[[132 119 134 130]
 [156 104 132 131]
 [132 127 126 127]] Answer: 132

[[108 132 129 105 133]
 [111 129 123 128 155]
 [133 120 119 151 134]] Answer: 108

[[132 127 131 132 124 128]
 [105 138 115 124 144 114]
 [124 128 124 129 130 125]] Answer: 132

[[125 132 115 126 141 128]
 [116 130 154 137 136 128]
 [119 120 120 114 124 109]] Answer: 125

[[136 138 147 103]
 [118 117 117 124]
 [119 120 118 125]] Answer: 136

[[139 130 104 109 139 100 103]
 [133 114 139 138 124 104 101]
 [133 124 144 127 130 119 128]] Answer: 139
---
Q:
[[125 134 149 118 117 129]
 [114 119 134 120 115 114]
 [122 150 127 116 115 112]]
A: 125, 112

Q: [120 112 126 145 105 129]
A: 120, 129

Q:
[[124 154 123 140]
 [128 131 114 120]]
A: 124, 120

Q: [ 99 143 138 118 112 129]
A: 99, 129

Q:
[[103 155 121 133 118]
 [135 106 120 117 148]]
A: 103, 148

Q: [105 109 155 143]
A: 105, 143
---
Input:
[[121 136 113 124]
 [112 118 143 120]
 [139 142 150 107]]
Output: 118

Input:
[[129 135 142 116 152 133]
 [126 128 123 142 110 134]
 [128 120 119 142 112 125]]
Output: 128

Input:
[[116 124 115 147 121]
 [140 123 130 129 127]
 [113 116 113 150 122]]
Output: 123

Input:
[[137 120 141 128]
 [114 128 132 117]
 [128 134 157 140]]
Output: 128

Input:
[[116 110 112 140 141 148 122]
 [110 132 107 144 128 147 151]
 [128 142 142 158 129 110 117]]
Output: 132

Input:
[[139 120 135  99 130]
 [130 124 131 116 131]
 [131 133 125 143 121]]
Output: 124

Input:
[[127 154 149 123 113 121 122]
 [124 154 149 132 119 101 113]
 [118 153 148 112 117 101 121]]
Output: 154

Input:
[[116 132 133 121 131]
 [109 130 107 122 153]
 [128 133 143 107 147]]
Output: 130

Input:
[[115 114 148 133 144]
 [117 115 139 147 148]
 [150 141 142 145 115]]
Output: 115

Input:
[[125 155 153 131]
 [105 149 152 126]
 [137 124 105 126]]
Output: 149
---
array([[121, 126, 123, 137, 125, 114, 135, 124, 132, 120],
       [121, 134, 125, 137, 138, 132, 134, 133, 121, 122],
       [128, 125, 145, 139, 125, 142, 152, 123, 117, 112],
       [132, 132, 118, 137, 145, 119, 139, 131, 117, 116],
       [124, 132, 132, 124, 129, 128, 150, 139, 130, 130],
       [104, 125, 110, 137, 134, 113, 149, 139, 124, 117],
       [143, 111, 121, 130, 127, 140, 136, 123, 134, 119],
       [114, 119, 116, 107, 118, 130, 126, 134, 138, 146]]) 138

array([[127, 118, 131, 154, 150, 125],
       [110, 127, 118, 131, 154, 150],
       [108, 110, 127, 118, 131, 154],
       [133, 143, 146, 120, 103, 108],
       [120, 103, 108, 110, 127, 118],
       [131, 154, 150, 125, 107, 131],
       [143, 146, 120, 103, 108, 110],
       [118, 131, 154, 150, 125, 107],
       [103, 108, 110, 127, 118, 131],
       [154, 150, 125, 107, 131, 151],
       [146, 120, 103, 108, 110, 127]]) 110

array([[131, 129, 120, 119, 130, 126, 100, 128, 121, 136, 123, 114, 134,
        134, 138],
       [130, 133, 120, 126, 124, 131, 147, 132, 132, 132, 120, 115, 125,
        126, 122],
       [131, 124, 138, 118, 113, 134, 146, 129, 130, 142, 137, 136, 120,
        130, 117],
       [122, 128, 138, 126, 131, 121, 112, 136, 118, 111, 134, 137, 126,
        131, 133],
       [122, 123, 129, 133, 130, 128, 108, 132, 112, 134, 131, 128, 120,
        131, 116],
       [136, 125, 116, 136, 141, 129, 125, 130, 120, 137, 114, 120, 127,
        120, 131],
       [115, 135, 139, 127, 121, 124, 110, 132, 127, 117, 135, 138, 131,
        131, 119],
       [120, 136, 116, 138, 131, 128, 131, 126, 133, 121, 121, 111, 134,
        134, 117],
       [136, 124, 122, 122, 127, 131, 143, 129, 124, 132, 125, 110, 122,
        138, 135],
       [129, 144, 121, 116, 122, 129, 143, 131, 143, 128, 120, 119, 137,
        123, 124]]) 123

array([[103, 127, 131, 125, 128, 125],
       [106, 127, 129, 124, 128, 122],
       [104, 127, 132, 123, 128, 123],
       [103, 127, 131, 124, 128, 123],
       [127, 128, 125, 131, 128, 123],
       [128, 128, 122, 124, 128, 115],
       [101, 127, 130, 124, 128, 125],
       [127, 128, 125, 130, 128, 121]]) 128

array([[129, 123, 132, 130, 123, 136, 128, 124],
       [131, 121, 133, 134, 117, 140, 140, 120],
       [127, 135, 124, 117, 149, 140, 125, 125],
       [128, 130, 128, 126, 124, 120, 136, 134],
       [128, 118, 135, 135, 116, 140, 122, 122],
       [130, 125, 129, 131, 130, 134, 116, 121],
       [135, 133, 126, 131, 136, 121, 125, 119],
       [133, 127, 127, 138, 125, 119, 128, 121],
       [123, 127, 130, 121, 131, 136, 117, 133],
       [138, 131, 125, 136, 133, 122, 135, 114]]) 135
---
125,127,154,135,114,141,118 -> 154
120,101,119,129,118,140,144 -> 119
139,133,140,126,142,104,149 -> 140
151,134,130,136,146,121,133 -> 130
130,126,117,141,105,157,111 -> 117
130,151,124,130,129,128,105 -> 124
154,112,147,156,105,136,118 -> 147
---
[[103 121 124 134 123]
 [145 128 140 123 138]
 [135 117 147 123 133]] ans = 140, 147

[141 118 111 137 133 151 111] ans = 137, 151

[[123 133 130 130 131]
 [129 128 130 126 126]
 [112 103 122 127 151]] ans = 130, 151

[[122 137 125 130 133]
 [132 128 123 134 151]
 [131 124 134 124 143]] ans = 123, 151

[114 144 103 120 102] ans = 103, 144

[127 145 150 146 147 124 110] ans = 146, 150

[139 132 119 123 103] ans = 119, 139

[124 129 114 128 119 128 156] ans = 128, 156
---
((108, 116, 115, 115, 116, 131), (137, 136, 106, 139, 127, 133)) ⇒ 106
(156, 122, 131, 108, 139) ⇒ 131
(130, 126, 154, 128, 135, 111) ⇒ 154
((127, 142, 133, 136, 115, 130), (122, 106, 124, 125, 121, 126), (124, 147, 129, 112, 149, 108)) ⇒ 129
(149, 128, 123, 129) ⇒ 123
((140, 119, 137, 139, 151, 131, 130), (132, 140, 119, 135, 128, 126, 118), (123, 134, 121, 141, 127, 130, 129)) ⇒ 121
((117, 132, 124, 126, 131), (122, 103, 143, 132, 127)) ⇒ 143
---
[[121 133 153 128 122 121]
 [136 124 118 130 130 127]
 [136 113 120 130 122 124]] ans = 153, 113

[150 100 102 134] ans = 150, 100

[114 139 129 150] ans = 150, 114

[108 107 120 104 122 150] ans = 150, 104

[[133 117 104 121 133 129 132]
 [140 149 123 138 148 156 120]
 [121 123 149 117 132 138 132]] ans = 156, 104

[157 117 111 122] ans = 157, 111

[[122 126 103 128 127 124]
 [135 123 105 117 127 124]
 [121 136 121 135 131 132]] ans = 136, 103

[132 123 122 131 121 104] ans = 132, 104
---
[136 123 134 103 148 124]
148, 136

[[142 108 134 131 128 111]
 [140 119 129 115 133 108]
 [132 128 134 106 129 114]]
142, 140

[146 117 153 132]
153, 146

[112 108 129 108 143 152 123]
152, 143

[124 116 129 107 109 122]
129, 124

[[156 130 141 121]
 [103 135 152 114]
 [115 129 116 143]]
156, 152
---
136	141	152	108	103	131
112	151	125	133	146	134
ans = 146

114	140	126	112	145	150 ans = 145

150	134	117	115	125	142 ans = 125

139	148	116	123	135	151	116 ans = 151

121	120	138	145	135	116
118	136	133	151	103	116
120	136	126	131	103	127
ans = 103

127	117	146	143	145	133
153	113	139	141	109	130
119	141	116	114	139	125
ans = 139

122	124	122	121
121	131	121	127
135	105	139	115
ans = 139
---
[144 103 140 118 133 129 124] -> 129
[115 101 135 105 107 141 142] -> 141
[135 140 143 139 106 131 115] -> 131
[138 140 135 119 149] -> 119
[156 145 128 143 148] -> 143
[122 132 120 125 104] -> 125
[152 115 154 113] -> 154
[129 131 135 123 153 127] -> 153
[119 138 144 132  99 120 126] -> 120
---
[[155 136 140 131 121 151 114]
 [151 123 132 107 140 133 119]] -> 140

[149 128 129 134 142 125] -> 134

[119 105 121 125 110 122] -> 125

[138 103 111 124 125 121 114] -> 125

[121 116 152 126] -> 116

[128 128 149 130] -> 128

[101 103 121 100 144 111] -> 100

[132 126 139 102 135 143] -> 102

[[103 124 119 138]
 [132 141 122 134]] -> 141
---
[116 116 105 113  98 136] --> 116, 136

[[123 111 124 113 107 134 114]
 [102 114 133 109 128 133 128]
 [132 136 117 137 110 110 124]] --> 123, 124

[104 134 137 150 116] --> 104, 116

[[152 105 116 140 144 147 123]
 [117 153 103 133 127 134 103]] --> 152, 103

[113 136 134 135 148 156] --> 113, 156

[129 134 114 143 115 119 106] --> 129, 106

[127 132 129 106] --> 127, 106
---
array([[107, 116, 151, 128],
       [120, 113,  99, 130],
       [108, 117, 147, 145]]) >> 117

array([[120, 117, 107, 114, 114, 121, 124],
       [146, 123, 119, 115, 139, 147, 137],
       [139, 146, 133, 135, 124, 117, 117]]) >> 124

array([[120, 115, 138, 138, 123, 129, 115],
       [125, 124, 108, 123, 128, 117, 130],
       [122, 122, 103, 122, 124, 112, 130]]) >> 124

array([[141, 135, 144, 124, 135],
       [143, 134, 145, 133, 142],
       [143, 130, 145, 150, 136]]) >> 145

array([[111, 106, 125, 106, 139],
       [126, 125, 107, 103, 138],
       [141, 119, 137, 129, 113]]) >> 137

array([[147, 133, 108, 111, 123],
       [144, 144, 108, 113, 110],
       [142, 133, 108, 111, 107]]) >> 108

array([[149, 108, 136, 115, 126],
       [144, 145, 105, 137, 142],
       [111, 131, 140, 116, 137]]) >> 140

array([[109, 135, 112, 129],
       [102, 144, 126, 114],
       [110, 151, 131, 149]]) >> 151
